Below is a small trained network, with its code and all its weights. Each question gives an input and a target symbol and asks what happens when units are switched off, that is, made to give their printed mean instead of their output.

import numpy as np


def w(rows, s, z=0):
    codes = np.array(rows[::2]) - 128.0
    scale = np.full(codes.shape[1], s)
    scale[-1] = z or s
    return codes * scale


def f(y):
    return np.maximum(y, 0)


def softmax(a):
    e = np.exp(a - a.max(-1, keepdims=True))
    return e / e.sum(-1, keepdims=True)


def log_softmax(a):
    a = a - a.max(-1, keepdims=True)
    return a - np.log(np.exp(a).sum(-1, keepdims=True))


def net(x, mask):
    ids = ['αβγδζηθλμξπφψω'.index(c) for c in x.split()]
    T = len(ids)
    res = E[ids] + P[:T]
    u = 0
    for l in range(2):
        r = res
        for j in range(2):
            rows = slice(3 * j, 3 * j + 3)
            q, k, v = (r @ M[l][rows].T for M in (Q, K, V))
            z = softmax(np.where(np.tri(T) > 0, q @ k.T / 3**0.5, -1e9)) @ v
            o = O[l][rows]
            res = res + np.where(mask[u + j], z, o[:, -1]) @ o[:, :-1]
        u += 2
        y = f(res @ A[l][:, :-1].T + A[l][:, -1])
        res = res + np.where(mask[u : u + 12], y, B[l][:, -1]) @ B[l][:, :-1]
        u += 12
    return log_softmax(res[-1] @ U[:, :-1].T + U[:, -1])


Q, K, V, O, A, B = {}, {}, {}, {}, {}, {}
E = w([
[177,173,87,118,169,45,162,156],'α',
[135,192,137,99,169,165,151,88],'β',
[116,209,167,100,118,143,141,163],'γ',
[113,150,151,162,100,214,129,157],'δ',
[149,142,141,60,144,133,129,120],'ζ',
[78,144,185,79,88,106,147,125],'η',
[98,99,136,68,92,96,135,136],'θ',
[158,97,122,138,84,191,86,94],'λ',
[172,69,112,61,125,143,111,162],'μ',
[141,91,127,96,253,135,73,146],'ξ',
[174,118,181,156,147,173,45,99],'π',
[124,58,87,135,75,84,165,98],'φ',
[136,139,131,83,68,142,178,111],'ψ',
[137,161,101,115,76,99,93,135],'ω',
],0.028)
P = w([
[206,107,193,103,77,255,60,116],'0',
[157,124,164,117,95,238,77,144],'1',
[139,120,178,112,114,203,102,110],'2',
[131,118,169,112,131,175,121,101],'3',
[115,122,175,102,141,145,126,102],'4',
[105,131,160,107,155,123,145,100],'5',
[100,117,166,99,163,99,160,94],'6',
[79,135,165,91,189,96,152,99],'7',
[75,137,168,97,187,76,166,111],'8',
[66,136,164,90,196,68,164,110],'9',
[65,132,145,86,211,54,174,113],'10',
[77,144,155,81,218,55,155,135],'11',
],0.0062)
Q[0] = w([
[168,128,100,153,119,125,106,138],'0.h0',
[142,151,129,107,135,128,105,148],'0.h0',
[88,142,150,101,111,110,88,114],'0.h0',
[140,178,184,2,174,127,174,149],'0.h1',
[130,141,66,202,97,124,118,141],'0.h1',
[145,170,127,175,146,119,84,157],'0.h1',
],0.015)
K[0] = w([
[40,34,123,185,92,189,141,153],'0.h0',
[108,91,125,89,162,130,186,99],'0.h0',
[99,108,105,150,112,116,189,148],'0.h0',
[97,169,152,122,254,29,155,170],'0.h1',
[113,183,90,119,43,176,96,91],'0.h1',
[165,185,142,134,98,189,72,154],'0.h1',
],0.0094)
V[0] = w([
[74,141,82,92,51,153,113,115],'0.h0',
[109,106,136,127,143,144,111,108],'0.h0',
[232,206,183,59,156,67,72,162],'0.h0',
[218,182,189,239,92,121,122,137],'0.h1',
[159,2,86,140,219,115,139,214],'0.h1',
[222,194,53,164,113,76,115,131],'0.h1',
],0.0061)
O[0] = w([
[94,151,189,116,58,148,111,97,141],'0.h0',
[176,226,173,123,51,114,78,160,129],'0.h0',
[165,200,126,96,181,154,58,140,254],'0.h0',
[117,203,93,157,188,62,118,166,119],'0.h1',
[84,103,159,118,100,68,138,29,148],'0.h1',
[198,83,176,150,139,1,193,87,146],'0.h1',
],0.0073,0.0058)
A[0] = w([
[223,130,178,149,129,89,185,122,190],'0.n0',
[164,84,131,105,125,85,99,2,68],'0.n1',
[190,31,57,178,110,203,101,162,47],'0.n2',
[135,152,115,172,81,135,31,110,11],'0.n3',
[156,122,133,134,132,218,113,93,43],'0.n4',
[140,125,95,221,130,47,115,111,1],'0.n5',
[160,115,129,45,79,101,115,120,228],'0.n6',
[179,188,163,152,90,178,213,136,153],'0.n7',
[158,183,38,135,115,57,96,106,59],'0.n8',
[95,139,152,117,208,87,118,98,141],'0.n9',
[80,75,98,136,195,102,139,94,249],'0.n10',
[113,130,28,144,77,88,69,94,225],'0.n11',
],0.0088,0.0025)
B[0] = w([
[59,154,140,135,95,124,26,93,210],'0.n0',
[116,157,143,154,204,128,112,236,243],'0.n1',
[78,63,169,99,66,19,181,116,170],'0.n2',
[187,162,156,131,163,176,119,180,195],'0.n3',
[64,106,213,78,204,178,206,176,212],'0.n4',
[68,163,183,68,104,209,124,163,161],'0.n5',
[119,242,59,123,107,151,119,87,255],'0.n6',
[60,119,61,159,245,135,123,119,185],'0.n7',
[99,108,210,128,112,161,121,117,197],'0.n8',
[172,96,62,179,86,158,123,91,219],'0.n9',
[137,142,145,105,90,181,61,160,189],'0.n10',
[224,135,255,155,82,205,181,127,178],'0.n11',
],0.0073,0.0085)
Q[1] = w([
[76,202,146,126,115,124,92,26],'1.h0',
[130,60,69,254,166,124,148,93],'1.h0',
[192,69,171,225,130,139,94,188],'1.h0',
[252,111,140,228,110,175,117,194],'1.h1',
[83,168,116,177,155,87,36,109],'1.h1',
[116,185,145,88,51,97,80,179],'1.h1',
],0.0065)
K[1] = w([
[145,66,74,188,89,33,111,90],'1.h0',
[177,160,134,147,79,179,188,166],'1.h0',
[190,132,254,196,17,115,205,124],'1.h0',
[187,139,216,171,94,188,136,175],'1.h1',
[150,169,93,157,137,105,100,130],'1.h1',
[185,182,87,146,82,31,130,92],'1.h1',
],0.0074)
V[1] = w([
[123,239,153,46,130,31,254,147],'1.h0',
[81,172,163,22,117,113,207,206],'1.h0',
[58,206,204,140,108,76,158,91],'1.h0',
[201,112,131,46,207,120,118,109],'1.h1',
[70,162,165,152,140,172,33,139],'1.h1',
[206,97,97,95,175,160,56,150],'1.h1',
],0.0054)
O[1] = w([
[146,193,149,103,50,187,183,182,111],'1.h0',
[141,169,89,92,77,44,153,105,178],'1.h0',
[105,178,117,155,116,59,143,102,145],'1.h0',
[169,70,106,157,115,122,161,148,161],'1.h1',
[111,116,91,170,139,73,146,30,250],'1.h1',
[36,172,152,78,2,71,187,112,171],'1.h1',
],0.0068,0.011)
A[1] = w([
[60,95,147,149,96,191,226,153,62],'1.n0',
[77,188,131,92,156,79,118,107,212],'1.n1',
[15,175,107,148,108,125,102,200,84],'1.n2',
[66,123,37,126,109,91,152,87,250],'1.n3',
[145,133,131,155,43,142,89,80,127],'1.n4',
[188,141,96,150,148,224,207,111,208],'1.n5',
[201,121,28,127,156,16,69,119,217],'1.n6',
[113,102,2,176,67,164,219,78,6],'1.n7',
[92,139,207,98,134,186,104,110,223],'1.n8',
[191,170,79,76,210,114,187,143,133],'1.n9',
[140,187,194,149,252,125,171,125,34],'1.n10',
[84,102,91,133,185,252,113,153,173],'1.n11',
],0.0075,0.0021)
B[1] = w([
[158,173,167,189,69,103,216,48,163],'1.n0',
[150,35,50,145,157,138,135,97,247],'1.n1',
[160,120,102,136,173,188,194,130,182],'1.n2',
[87,153,193,136,79,134,85,138,180],'1.n3',
[135,37,185,169,96,204,105,227,179],'1.n4',
[232,156,129,231,78,88,41,78,167],'1.n5',
[12,222,150,201,124,122,175,106,170],'1.n6',
[129,20,101,217,118,199,170,157,142],'1.n7',
[164,170,125,86,133,107,175,137,235],'1.n8',
[164,58,131,169,119,71,78,142,172],'1.n9',
[44,95,101,86,108,90,60,253,210],'1.n10',
[150,58,187,153,187,97,111,126,196],'1.n11',
],0.0071,0.011)
U = w([
[92,168,121,148,117,51,121,94,238],'α',
[214,69,114,159,128,21,111,137,119],'β',
[150,118,55,110,150,134,135,200,228],'γ',
[124,116,153,171,181,148,191,151,25],'δ',
[239,157,97,74,159,56,130,73,254],'ζ',
[138,183,122,77,181,180,174,105,91],'η',
[77,84,87,95,94,218,106,153,66],'θ',
[181,135,214,103,156,34,194,62,43],'λ',
[127,85,120,44,100,36,155,157,223],'μ',
[148,64,139,91,169,176,89,71,199],'ξ',
[93,136,226,68,145,75,116,208,14],'π',
[98,1,152,165,45,85,116,158,115],'φ',
[191,96,71,181,141,186,130,77,141],'ψ',
[177,166,150,153,138,221,58,122,54],'ω',
],0.0063,0.002)

Each question gives the input, a string of symbols that net reads in full, and the target symbol t.
The units are the heads (3 rows each of Q, K, V and O) and the neurons (one row each of A and B). Each row of codes is followed by its name. A weight is (code - 128) times the scale printed after its matrix; where a second scale follows, it is the last column's (O, A, B and U).
mask holds one flag per unit, layer by layer, with each layer's heads first. A switched-off unit (its flag False) gives its mean, the last column of its rows in O or B, instead of its output. The means were averaged over made-up inputs and are rounded, as every weight is.
A unit's drop is (log p(t) with every unit on - log p(t) with that unit switched off) / (log p(t) with every unit on - log p(t) with every unit switched off).
The circuit of an input: a set's keep is (log p(t) with only the set's units on - log p(t) with every unit switched off) / (log p(t) with every unit on - log p(t) with every unit switched off). Starting from the 12 units with the biggest drops (on a tie, the unit counted first), units are removed one at a time, each time the one whose removal leaves the highest keep (on an exact tie, the one counted first), for as long as the keep stays at least 0.8.
circuit, biggest first: the units of the circuit, biggest drop first
top k neurons: the k neurons with the biggest drops, biggest first
top k neurons in layer l: the k neurons of layer l with the biggest drops, biggest first
which heads matter: for each layer, one digit per head in row order, 1 if its drop is at least 0.15 and else 0, layers parted by /
input ω μ β π ζ δ π ω γ λ γ θ, target θ: which heads matter	01 / 00
input λ ω β ψ δ ψ ξ γ, target ξ: circuit, biggest first	1.h0, 0.h1, 0.n9
input φ α φ μ ζ ω φ ω θ, target α: circuit, biggest first	0.h1, 1.n6, 0.n4, 0.n6
input η α π θ π β λ φ ω μ ω ζ, target α: top 2 neurons	1.n6, 0.n0
input φ α ξ ψ μ, target ξ: circuit, biggest first	1.h0, 0.h1
input ζ ζ φ ψ λ ω ω μ δ, target δ: circuit, biggest first	0.n7, 1.n2, 1.n11
input φ γ ω, target ω: which heads matter	00 / 01
input ζ φ ζ α ζ π μ ψ α π β, target α: top 3 neurons	0.n9, 1.n6, 0.n1
input ω μ ξ ζ γ ζ θ, target ξ: which heads matter	01 / 10
input λ η ξ φ φ α ω ψ α ψ φ γ, target α: top 2 neurons	0.n0, 1.n6
input φ ω π λ α β θ α α ω ξ θ, target ξ: circuit, biggest first	1.h0, 0.n9, 0.h0
input φ π ζ ξ φ ω ψ, target ξ: circuit, biggest first	1.h0, 0.n9, 0.h1
input ξ η φ ξ γ, target ξ: which heads matter	01 / 10
input δ ω π ψ ω ψ ζ β μ, target μ: which heads matter	01 / 01
input δ ζ θ φ γ ω γ ω ζ, target ζ: which heads matter	01 / 10
input ξ γ α, target α: circuit, biggest first	0.n0, 1.n6
input θ α ψ μ π π, target π: top 2 neurons in layer 0	0.n4, 0.n6
input η ψ β ψ ψ φ θ γ ψ, target ψ: which heads matter	01 / 00
input ξ β θ ω γ ω α η, target α: top neuron in layer 0	0.n4
input γ γ λ ω ω φ π π α, target α: top 2 neurons	0.n0, 0.n11
input ω γ ω π π ζ η φ η, target η: top 2 neurons in layer 1	1.n2, 1.n10
input η φ β ω λ α α β α ξ π, target π: top neuron	1.n10
input φ ζ ω θ ψ, target ψ: top 2 neurons in layer 0	0.n7, 0.n6
input δ π λ α λ φ ω ψ, target α: top neuron in layer 1	1.n6
input φ η ζ φ ω ω μ β φ γ ω γ, target γ: top 2 neurons in layer 1	1.n10, 1.n2
input δ ω π ω ω β φ ω α π ξ ζ, target ξ: which heads matter	00 / 10
input η ω π ζ ψ α λ λ, target λ: top 2 neurons	0.n4, 1.n0
